Below is a small trained network, with its code and all its weights. Each question gives an input and a target symbol and asks what happens when units are switched off, that is, made to give their printed mean instead of their output.

import numpy as np


def w(rows, s, z=0):
    codes = np.array(rows[::2]) - 128.0
    scale = np.full(codes.shape[1], s)
    scale[-1] = z or s
    return codes * scale


def f(y):
    return np.maximum(y, 0)


def softmax(a):
    e = np.exp(a - a.max(-1, keepdims=True))
    return e / e.sum(-1, keepdims=True)


def log_softmax(a):
    a = a - a.max(-1, keepdims=True)
    return a - np.log(np.exp(a).sum(-1, keepdims=True))


def net(x, mask):
    ids = ['ΔΞΣΦΩαβγεζηθλμτψ'.index(c) for c in x.split()]
    T = len(ids)
    res = E[ids] + P[:T]
    u = 0
    for l in range(3):
        q, k, v = (res @ M[l].T for M in (Q, K, V))
        z = softmax(np.where(np.tri(T) > 0, q @ k.T / 2**0.5, -1e9)) @ v
        res = res + np.where(mask[u], z, O[l][:, -1]) @ O[l][:, :-1]
        u += 1
        y = f(res @ A[l][:, :-1].T + A[l][:, -1])
        res = res + np.where(mask[u : u + 8], y, B[l][:, -1]) @ B[l][:, :-1]
        u += 8
    return log_softmax(res[-1] @ U[:, :-1].T + U[:, -1])


Q, K, V, O, A, B = {}, {}, {}, {}, {}, {}
E = w([
[140,174,161],'Δ',
[103,94,95],'Ξ',
[190,164,113],'Σ',
[71,128,178],'Φ',
[121,131,139],'Ω',
[149,169,97],'α',
[87,159,175],'β',
[253,89,186],'γ',
[88,130,96],'ε',
[123,144,145],'ζ',
[116,172,96],'η',
[112,146,75],'θ',
[95,145,139],'λ',
[156,110,66],'μ',
[91,60,159],'τ',
[152,49,109],'ψ',
],0.012)
P = w([
[129,133,229],'0',
[107,155,192],'1',
[144,156,176],'2',
[177,147,185],'3',
[162,147,175],'4',
[166,144,202],'5',
[166,137,202],'6',
[175,154,208],'7',
[165,145,226],'8',
[171,144,240],'9',
[191,152,248],'10',
[201,162,255],'11',
],0.00073)
Q[0] = w([
[147,178,3],'0.h1',
[190,103,98],'0.h1',
],0.00052)
K[0] = w([
[3,136,117],'0.h1',
[103,68,118],'0.h1',
],0.00043)
V[0] = w([
[4,132,106],'0.h1',
[206,112,176],'0.h1',
],0.0028)
O[0] = w([
[154,57,9,254],'0.h1',
[125,238,252,213],'0.h1',
],0.0032,6.4e-05)
A[0] = w([
[93,223,157,244],'0.n1',
[140,138,62,208],'0.n2',
[160,146,41,255],'0.n3',
[139,144,62,216],'0.n4',
[179,72,246,222],'0.n5',
[248,144,133,213],'0.n6',
[83,2,96,219],'0.n7',
[184,139,216,207],'0.n8',
],0.0068,0.0031)
B[0] = w([
[41,221,156,198],'0.n1',
[140,129,51,191],'0.n2',
[161,144,23,225],'0.n3',
[136,140,38,195],'0.n4',
[168,82,225,238],'0.n5',
[235,162,133,202],'0.n6',
[85,2,121,255],'0.n7',
[183,152,227,199],'0.n8',
],0.0053,0.0038)
Q[1] = w([
[143,160,1],'1.h1',
[157,111,26],'1.h1',
],0.0086)
K[1] = w([
[40,166,15],'1.h1',
[87,102,1],'1.h1',
],0.0081)
V[1] = w([
[254,121,136],'1.h1',
[232,119,136],'1.h1',
],0.0039)
O[1] = w([
[227,80,17,255],'1.h1',
[252,70,3,234],'1.h1',
],0.0036,0.0022)
A[1] = w([
[120,131,16,255],'1.n1',
[103,81,233,161],'1.n2',
[119,21,116,239],'1.n3',
[151,244,82,228],'1.n4',
[86,153,71,193],'1.n5',
[94,40,115,201],'1.n6',
[255,113,146,201],'1.n7',
[50,235,221,172],'1.n8',
],0.0067,0.0051)
B[1] = w([
[122,134,15,249],'1.n1',
[83,101,185,190],'1.n2',
[133,21,105,255],'1.n3',
[156,208,74,206],'1.n4',
[103,150,50,180],'1.n5',
[126,22,111,216],'1.n6',
[254,137,146,231],'1.n7',
[13,214,166,161],'1.n8',
],0.0066,0.0071)
Q[2] = w([
[100,208,132],'2.h1',
[174,161,2],'2.h1',
],0.0053)
K[2] = w([
[125,228,162],'2.h1',
[254,148,80],'2.h1',
],0.0059)
V[2] = w([
[211,4,221],'2.h1',
[77,122,17],'2.h1',
],0.0038)
O[2] = w([
[168,1,193,255],'2.h1',
[83,151,10,127],'2.h1',
],0.0038,0.0066)
A[2] = w([
[159,133,179,192],'2.n1',
[157,118,87,253],'2.n2',
[51,206,103,157],'2.n3',
[117,89,122,170],'2.n4',
[148,247,159,180],'2.n5',
[161,133,176,144],'2.n6',
[11,135,108,215],'2.n7',
[92,217,81,144],'2.n8',
],0.013,0.0019)
B[2] = w([
[45,121,117,180],'2.n1',
[148,142,75,247],'2.n2',
[99,242,154,201],'2.n3',
[158,125,178,209],'2.n4',
[207,62,250,183],'2.n5',
[63,125,111,175],'2.n6',
[1,60,86,191],'2.n7',
[156,245,160,225],'2.n8',
],0.0099,0.012)
U = w([
[201,193,138,22],'Δ',
[39,66,21,18],'Ξ',
[171,153,232,20],'Σ',
[69,157,142,158],'Φ',
[136,134,131,136],'Ω',
[57,145,81,124],'α',
[72,156,201,80],'β',
[105,50,223,140],'γ',
[6,108,131,98],'ε',
[131,157,172,202],'ζ',
[98,183,74,129],'η',
[119,146,127,254],'θ',
[121,190,144,135],'λ',
[207,142,34,136],'μ',
[209,84,106,184],'τ',
[253,137,163,34],'ψ',
],0.0065)

Each question gives the input, a string of symbols that net reads in full, and the target symbol t.
The units are the heads (2 rows each of Q, K, V and O) and the neurons (one row each of A and B). Each row of codes is followed by its name. A weight is (code - 128) times the scale printed after its matrix; where a second scale follows, it is the last column's (O, A, B and U).
mask holds one flag per unit, layer by layer, with each layer's heads first. A switched-off unit (its flag False) gives its mean, the last column of its rows in O or B, instead of its output. The means were averaged over made-up inputs and are rounded, as every weight is.
A unit's drop is (log p(t) with every unit on - log p(t) with that unit switched off) / (log p(t) with every unit on - log p(t) with every unit switched off).
unit that matters most: the unit with the biggest drop
k most important neurons: the k neurons with the biggest drops, biggest first
k most important neurons of layer l: the k neurons of layer l with the biggest drops, biggest first
drop of u: that unit's drop, to one decimal
input Δ λ τ τ γ β Φ τ Ξ, target τ: 3 most important neurons of layer 1 -> 1.n8; 1.n2; 1.n1
input τ ψ μ ψ Δ Φ η λ Ξ α, target Δ: 2 most important neurons of layer 1 -> 1.n4; 1.n3
input τ μ Ξ Σ Σ, target ψ: most important neuron of layer 2 -> 2.n5
input Ξ τ μ γ θ, target μ: 3 most important neurons of layer 2 -> 2.n7; 2.n5; 2.n1
input τ μ μ ε, target η: 2 most important neurons -> 2.n8; 0.n5
input λ μ ε λ ε τ τ α, target Δ: 2 most important neurons of layer 2 -> 2.n8; 2.n5
input τ Δ τ η τ Φ τ ε Φ Δ Δ η, target λ: 2 most important neurons -> 2.n8; 2.n3
input τ μ τ τ τ τ γ μ, target τ: 3 most important neurons -> 1.n7; 2.n8; 2.n3
input Ω τ θ ζ θ θ Ξ Φ, target ε: 2 most important neurons of layer 1 -> 1.n8; 1.n7
input β ζ τ τ Ω μ τ τ Σ τ μ η, target λ: 3 most important neurons of layer 0 -> 0.n1; 0.n7; 0.n5
input Δ Δ τ μ ζ ψ α τ μ μ μ Δ, target Σ: 2 most important neurons of layer 0 -> 0.n1; 0.n7
input τ μ τ ψ μ α τ λ α μ Ξ, target Ξ: 2 most important neurons of layer 1 -> 1.n7; 1.n1
input λ λ λ β, target β: 2 most important neurons of layer 2 -> 2.n7; 2.n5
input γ μ ψ τ τ Ξ μ, target τ: unit that matters most -> 2.h1
input τ τ τ ε Ω ζ ψ β, target β: 2 most important neurons of layer 1 -> 1.n8; 1.n3
input α γ ψ τ τ μ β μ θ, target μ: 2 most important neurons of layer 2 -> 2.n7; 2.n5
input γ μ τ, target τ: drop of 1.h1 -> 1.5
input Ξ β Φ θ τ Φ Φ, target ε: drop of 2.n7 -> 0.4
input μ τ ψ μ μ τ Δ, target Σ: drop of 1.n3 -> 0.2
input Φ θ Ω Φ τ μ ε τ, target γ: most important neuron of layer 0 -> 0.n7
input τ α θ τ Ξ Φ ψ, target τ: drop of 1.h1 -> -0.1
